Below are the code and all the weights of a small trained network. Each question names an input and a target symbol and asks about switching units off, where a switched-off unit gives its printed mean instead of its output.

import numpy as np


def w(rows, s, z=0):
    codes = np.array(rows[::2]) - 128.0
    scale = np.full(codes.shape[1], s)
    scale[-1] = z or s
    return codes * scale


def norm(h):
    return h / np.sqrt((h * h).mean(-1, keepdims=True) + 1e-5)


def f(y):
    return y / 2 * (1 + np.tanh(0.7978845608 * (y + 0.044715 * y**3)))


def softmax(a):
    e = np.exp(a - a.max(-1, keepdims=True))
    return e / e.sum(-1, keepdims=True)


def log_softmax(a):
    a = a - a.max(-1, keepdims=True)
    return a - np.log(np.exp(a).sum(-1, keepdims=True))


def net(x, mask):
    ids = ['ΘΛΠΩβεημστψ'.index(c) for c in x.split()]
    T = len(ids)
    res = E[ids] + P[:T]
    u = 0
    for l in range(2):
        q, k, v = (norm(res) @ M[l].T for M in (Q, K, V))
        z = softmax(np.where(np.tri(T) > 0, q @ k.T / 2**0.5, -1e9)) @ v
        res = res + np.where(mask[u], z, O[l][:, -1]) @ O[l][:, :-1]
        u += 1
        y = f(norm(res) @ A[l][:, :-1].T + A[l][:, -1])
        res = res + np.where(mask[u : u + 4], y, B[l][:, -1]) @ B[l][:, :-1]
        u += 4
    return log_softmax(norm(res)[-1] @ U[:, :-1].T + U[:, -1])


Q, K, V, O, A, B = {}, {}, {}, {}, {}, {}
E = w([
[16,142,145,210,86,244],'Θ',
[40,132,127,184,128,178],'Λ',
[124,178,74,36,59,207],'Π',
[46,32,106,68,182,171],'Ω',
[58,120,145,206,91,249],'β',
[178,28,134,229,183,123],'ε',
[36,167,115,163,157,162],'η',
[106,181,129,181,117,198],'μ',
[160,28,39,93,59,112],'σ',
[238,141,240,102,25,102],'τ',
[72,129,135,216,112,199],'ψ',
],0.015)
P = w([
[48,254,255,167,123,103],'0',
[37,194,128,202,131,163],'1',
[47,189,108,201,132,154],'2',
[56,185,93,200,128,148],'3',
[76,171,89,192,130,150],'4',
[83,160,82,184,124,148],'5',
[90,144,76,172,128,158],'6',
[111,136,64,174,118,166],'7',
[120,126,65,169,118,160],'8',
[133,120,55,162,112,157],'9',
[146,104,49,141,111,165],'10',
[155,92,42,143,112,150],'11',
[180,90,24,134,115,147],'12',
[192,95,39,140,108,136],'13',
],0.0087)
Q[0] = w([
[68,63,47,217,64,253],'0.h0',
[204,180,218,87,207,16],'0.h0',
],0.016)
K[0] = w([
[221,17,2,84,90,8],'0.h0',
[54,215,226,243,173,175],'0.h0',
],0.0093)
V[0] = w([
[72,150,40,57,111,175],'0.h0',
[93,121,136,123,5,67],'0.h0',
],0.012)
O[0] = w([
[110,133,72,44,57,156,252],'0.h0',
[190,116,253,32,22,133,155],'0.h0',
],0.011,0.012)
A[0] = w([
[196,161,189,156,149,60,3],'0.n0',
[155,248,135,100,182,191,16],'0.n1',
[126,124,155,100,77,156,174],'0.n2',
[141,138,157,221,69,196,137],'0.n3',
],0.014,0.0051)
B[0] = w([
[115,196,67,30,148,84,135],'0.n0',
[26,120,8,205,108,105,123],'0.n1',
[159,191,88,101,127,119,254],'0.n2',
[177,91,80,115,105,65,203],'0.n3',
],0.016,0.0092)
Q[1] = w([
[173,166,125,1,36,109],'1.h0',
[186,113,205,211,106,103],'1.h0',
],0.015)
K[1] = w([
[175,102,133,6,68,98],'1.h0',
[148,190,107,179,117,18],'1.h0',
],0.018)
V[1] = w([
[181,254,52,223,186,159],'1.h0',
[85,49,115,170,36,148],'1.h0',
],0.012)
O[1] = w([
[187,156,143,60,251,91,3],'1.h0',
[56,62,220,70,68,158,240],'1.h0',
],0.016,0.0032)
A[1] = w([
[90,120,45,181,122,143,3],'1.n0',
[101,94,187,85,149,181,195],'1.n1',
[74,99,104,233,135,249,160],'1.n2',
[144,118,228,137,127,170,174],'1.n3',
],0.018,0.0048)
B[1] = w([
[175,180,133,194,32,91,197],'1.n0',
[168,213,140,224,33,112,185],'1.n1',
[205,43,38,190,3,175,255],'1.n2',
[168,187,194,198,23,106,122],'1.n3',
],0.013,0.008)
U = w([
[222,156,105,123,115,78,70],'Θ',
[61,146,122,160,140,119,137],'Λ',
[173,173,252,185,93,136,133],'Π',
[105,44,141,99,117,76,124],'Ω',
[132,74,62,215,122,184,150],'β',
[104,135,47,46,123,154,74],'ε',
[115,88,153,102,106,112,120],'η',
[133,107,129,124,127,128,102],'μ',
[82,106,74,133,118,64,80],'σ',
[145,74,178,121,182,168,254],'τ',
[130,69,142,99,114,110,111],'ψ',
],0.014,0.012)

Each question gives the input, a string of symbols that net reads in full, and the target symbol t.
The units are the heads (2 rows each of Q, K, V and O) and the neurons (one row each of A and B). Each row of codes is followed by its name. A weight is (code - 128) times the scale printed after its matrix; where a second scale follows, it is the last column's (O, A, B and U).
mask holds one flag per unit, layer by layer, with each layer's heads first. A switched-off unit (its flag False) gives its mean, the last column of its rows in O or B, instead of its output. The means were averaged over made-up inputs and are rounded, as every weight is.
A unit's drop is (log p(t) with every unit on - log p(t) with that unit switched off) / (log p(t) with every unit on - log p(t) with every unit switched off).
The circuit of an input: a set's keep is (log p(t) with only the set's units on - log p(t) with every unit switched off) / (log p(t) with every unit on - log p(t) with every unit switched off). Starting from all 10 units, units are removed one at a time, each time the one whose removal leaves the highest keep (on an exact tie, the one counted first), for as long as the keep stays at least 0.8.
circuit, biggest first: the units of the circuit, biggest drop first
unit that matters most: the unit with the biggest drop
top k neurons: the k neurons with the biggest drops, biggest first
top k neurons in layer l: the k neurons of layer l with the biggest drops, biggest first
drop when u is switched off: that unit's drop, to one decimal
input σ ε Ω Ω μ Λ ψ Λ Θ σ Λ τ, target β: circuit, biggest first -> [0.h0; 1.h0]
input σ Λ Λ Π Ω Λ, target Π: circuit, biggest first -> [0.h0]
input Λ Ω Λ ψ Λ Ω Ω Λ Π μ, target ε: circuit, biggest first -> [0.h0; 1.n2; 1.n1]
input Λ Θ ψ Λ Λ Π Λ Λ η η η β, target ε: top 3 neurons -> [0.n2; 1.n2; 1.n0]
input Λ Λ Λ μ Π Λ, target ε: top 2 neurons -> [0.n2; 1.n2]
input Λ Ω Ω Ω τ ψ, target Θ: circuit, biggest first -> [0.h0; 1.h0; 0.n0]
input Ω Λ Ω Ω Π Λ Θ Π ψ, target ε: circuit, biggest first -> [0.h0; 0.n2; 1.n2; 1.n1]
input Λ Θ Λ Λ η, target Λ: top 3 neurons in layer 0 -> [0.n2; 0.n1; 0.n3]
input σ ε Λ Π Ω β η Ω ε ψ Π Λ ε, target Π: top 2 neurons in layer 1 -> [1.n3; 1.n2]
input Λ η ε Λ ψ τ Λ Λ, target Θ: circuit, biggest first -> [1.h0; 0.h0; 0.n0]
input Θ Λ Λ Λ Λ ψ Λ, target Π: top 2 neurons -> [0.n2; 1.n1]
input Ω τ Λ Λ Θ Π η τ β, target Θ: top 2 neurons -> [0.n3; 1.n2]
input η Λ Π η Λ μ, target ε: top 3 neurons in layer 1 -> [1.n2; 1.n1; 1.n0]
input σ Λ β β, target Π: unit that matters most -> 0.h0
input τ η Λ η, target Θ: top 2 neurons -> [0.n0; 0.n3]
input Λ Λ Λ μ, target σ: top 2 neurons in layer 1 -> [1.n2; 1.n1]
input Π μ Λ ψ Λ, target ε: top 2 neurons in layer 0 -> [0.n2; 0.n1]
input Π η Λ Ω Π, target ε: top 2 neurons -> [0.n2; 1.n2]
input Λ ψ Λ τ Θ, target Θ: top 2 neurons in layer 0 -> [0.n3; 0.n0]
input σ η η ψ Ω, target Π: unit that matters most -> 0.h0
input Θ ψ ψ Λ μ μ, target σ: top 4 neurons -> [0.n1; 0.n3; 1.n2; 0.n2]
input Λ Λ ψ ψ ψ, target Ω: top 2 neurons in layer 0 -> [0.n3; 0.n2]
input μ ψ Λ Λ η, target Λ: top 3 neurons in layer 0 -> [0.n2; 0.n3; 0.n1]
input η η ψ, target Ω: top 2 neurons -> [0.n3; 0.n2]
input Π Λ Λ Θ τ Ω τ η, target Θ: top 2 neurons in layer 0 -> [0.n2; 0.n3]
input μ μ β Λ Λ ψ Ω ε Λ ψ, target τ: drop when 0.n2 is switched off -> 0.1
input Λ Θ Π Ω Λ Ω Π ψ, target ε: drop when 0.h0 is switched off -> 1.0
